Below is a small trained network, with its code and all its weights. Each question gives an input and a class and asks what happens when units are switched off, that is, made to give their printed mean instead of their output.

import numpy as np


def w(rows, s, z=0):
    codes = np.array(rows[::2]) - 128.0
    scale = np.full(codes.shape[1], s)
    scale[-1] = z or s
    return codes * scale


def f(y):
    return np.maximum(y, 0)


def log_softmax(a):
    a = a - a.max(-1, keepdims=True)
    return a - np.log(np.exp(a).sum(-1, keepdims=True))


def net(x, mask):
    res = np.array(x, float).reshape(1, 4) / 4 @ E
    y = f(res @ A[0][:, :-1].T + A[0][:, -1])
    res = res + np.where(mask, y, B[0][:, -1]) @ B[0][:, :-1]
    return log_softmax(res[-1] @ U[:, :-1].T + U[:, -1])


A, B = {}, {}
E = w([
[153,94,202,9],'x0',
[81,254,184,120],'x1',
[16,109,61,61],'x2',
[53,48,220,192],'x3',
],0.0084)
A[0] = w([
[95,211,166,116,40],'N1',
[75,59,213,154,59],'N2',
[47,131,93,97,120],'N3',
[66,125,84,77,64],'N4',
[151,190,107,96,88],'N5',
[57,138,98,86,64],'N6',
[195,161,45,94,55],'N7',
[182,150,82,63,63],'N8',
[177,139,168,144,80],'N9',
[98,102,162,150,57],'N10',
[127,130,68,199,43],'N11',
[115,143,95,183,51],'N12',
[175,38,84,125,9],'N13',
[74,77,187,166,11],'N14',
[183,148,160,160,61],'N15',
[98,73,154,165,89],'N16',
[179,174,79,93,36],'N17',
[84,224,179,117,50],'N18',
[208,132,182,163,26],'N19',
[162,108,194,39,21],'N20',
[87,84,176,158,33],'N21',
[112,175,146,125,69],'N22',
[72,128,90,104,54],'N23',
[77,88,178,174,130],'N24',
[68,116,101,85,61],'N25',
[189,166,56,78,40],'N26',
[225,125,161,155,56],'N27',
[193,157,49,83,41],'N28',
[148,109,202,29,140],'N29',
[77,66,193,154,56],'N30',
[94,203,144,150,73],'N31',
[89,119,108,107,72],'N32',
[193,9,49,123,22],'N33',
[84,121,97,96,63],'N34',
[44,113,82,94,46],'N35',
[110,162,76,211,66],'N36',
[150,108,177,50,19],'N37',
[74,100,69,84,74],'N38',
[100,203,182,109,43],'N39',
[184,140,161,156,73],'N40',
[166,35,66,144,9],'N41',
[32,98,84,57,104],'N42',
[154,112,168,34,53],'N43',
[144,97,201,46,50],'N44',
[202,157,179,154,42],'N45',
[212,147,175,161,24],'N46',
[101,160,72,222,1],'N47',
],0.011,0.0085)
B[0] = w([
[76,5,210,57,177],'N1',
[93,226,137,95,218],'N2',
[201,126,140,178,211],'N3',
[196,134,169,200,181],'N4',
[93,141,157,97,183],'N5',
[198,112,179,204,178],'N6',
[49,242,188,102,216],'N7',
[55,205,150,119,196],'N8',
[162,124,139,166,161],'N9',
[85,181,153,110,153],'N10',
[73,82,73,182,174],'N11',
[99,112,66,178,157],'N12',
[71,28,194,85,179],'N13',
[84,214,156,97,177],'N14',
[176,114,157,205,160],'N15',
[102,188,146,82,183],'N16',
[77,196,166,117,181],'N17',
[93,3,204,25,198],'N18',
[195,134,170,213,170],'N19',
[69,95,41,216,185],'N20',
[67,224,170,99,167],'N21',
[98,78,165,116,151],'N22',
[164,128,150,201,159],'N23',
[135,233,118,73,222],'N24',
[184,125,147,187,169],'N25',
[56,239,180,124,206],'N26',
[198,119,185,220,185],'N27',
[59,226,177,112,208],'N28',
[97,105,23,191,254],'N29',
[89,242,151,104,200],'N30',
[97,10,160,63,183],'N31',
[165,123,156,164,147],'N32',
[79,20,225,30,226],'N33',
[172,124,173,202,155],'N34',
[189,140,178,218,182],'N35',
[59,93,7,212,198],'N36',
[50,91,35,215,167],'N37',
[182,125,180,189,187],'N38',
[91,29,169,85,176],'N39',
[189,127,153,206,163],'N40',
[78,29,192,75,184],'N41',
[221,134,159,200,236],'N42',
[67,110,52,211,190],'N43',
[65,108,34,224,197],'N44',
[166,120,167,184,171],'N45',
[205,135,171,210,170],'N46',
[46,86,15,237,181],'N47',
],0.0076,0.0077)
U = w([
[101,233,137,111,107],'0',
[235,130,145,185,101],'1',
[91,103,6,171,104],'2',
[116,43,165,75,124],'3',
[196,157,64,95,251],'4',
[169,129,84,92,102],'5',
],0.018,0.03)

Each question gives the input, the list of numbers given to net, and the class t.
The units are the neurons (one row each of A and B). Each row of codes is followed by its name. A weight is (code - 128) times the scale printed after its matrix; where a second scale follows, it is the last column's (A, B and U).
mask holds one flag per neuron, in row order. A switched-off neuron (its flag False) gives its mean, the last column of its row in B, instead of its output. The means were averaged over made-up inputs and are rounded, as every weight is.
A unit's drop is (log p(t) with every unit on - log p(t) with that unit switched off) / (log p(t) with every unit on - log p(t) with every unit switched off).
The circuit of an input: a set's keep is (log p(t) with only the set's units on - log p(t) with every unit switched off) / (log p(t) with every unit on - log p(t) with every unit switched off). Starting from the 12 units with the biggest drops (on a tie, the unit counted first), units are removed one at a time, each time the one whose removal leaves the highest keep (on an exact tie, the one counted first), for as long as the keep stays at least 0.8.
units of the circuit, in order: the units of the circuit, biggest drop first
most important unit: the unit with the biggest drop
k most important neurons: the k neurons with the biggest drops, biggest first
drop of u: that unit's drop, to one decimal
input [-7,7,1,6], class 2: 2 most important neurons => N47, N36
input [-6,-7,-7,-8], class 0: units of the circuit, in order => N7
input [5,8,-7,1], class 3: 2 most important neurons => N18, N1
input [-5,5,-1,-4], class 2: units of the circuit, in order => N36, N47
input [4,-4,0,4], class 0: units of the circuit, in order => N2, N30
input [-4,-7,-6,-6], class 3: 2 most important neurons => N33, N41
input [6,-4,3,5], class 2: units of the circuit, in order => N29, N44
input [-7,-4,8,7], class 1: units of the circuit, in order => N42, N35
input [0,-6,6,-2], class 1: units of the circuit, in order => N42, N38
input [0,3,8,7], class 1: units of the circuit, in order => N42, N3
input [-4,-7,7,-3], class 1: units of the circuit, in order => N42, N38
input [7,7,-5,1], class 2: units of the circuit, in order => N29, N20
input [-6,-2,-5,5], class 2: 2 most important neurons => N36, N47
input [-2,2,-8,8], class 0: most important unit => N2
input [-7,7,6,-4], class 2: 3 most important neurons => N36, N47, N33
input [-1,-5,7,-7], class 0: 3 most important neurons => N7, N28, N26
input [8,1,5,-2], class 2: drop of N30 => 0.0
input [0,-7,5,1], class 3: drop of N33 => 0.5
input [-1,-6,-1,-4], class 3: drop of N33 => 0.1
input [-3,-2,-1,1], class 4: most important unit => N29
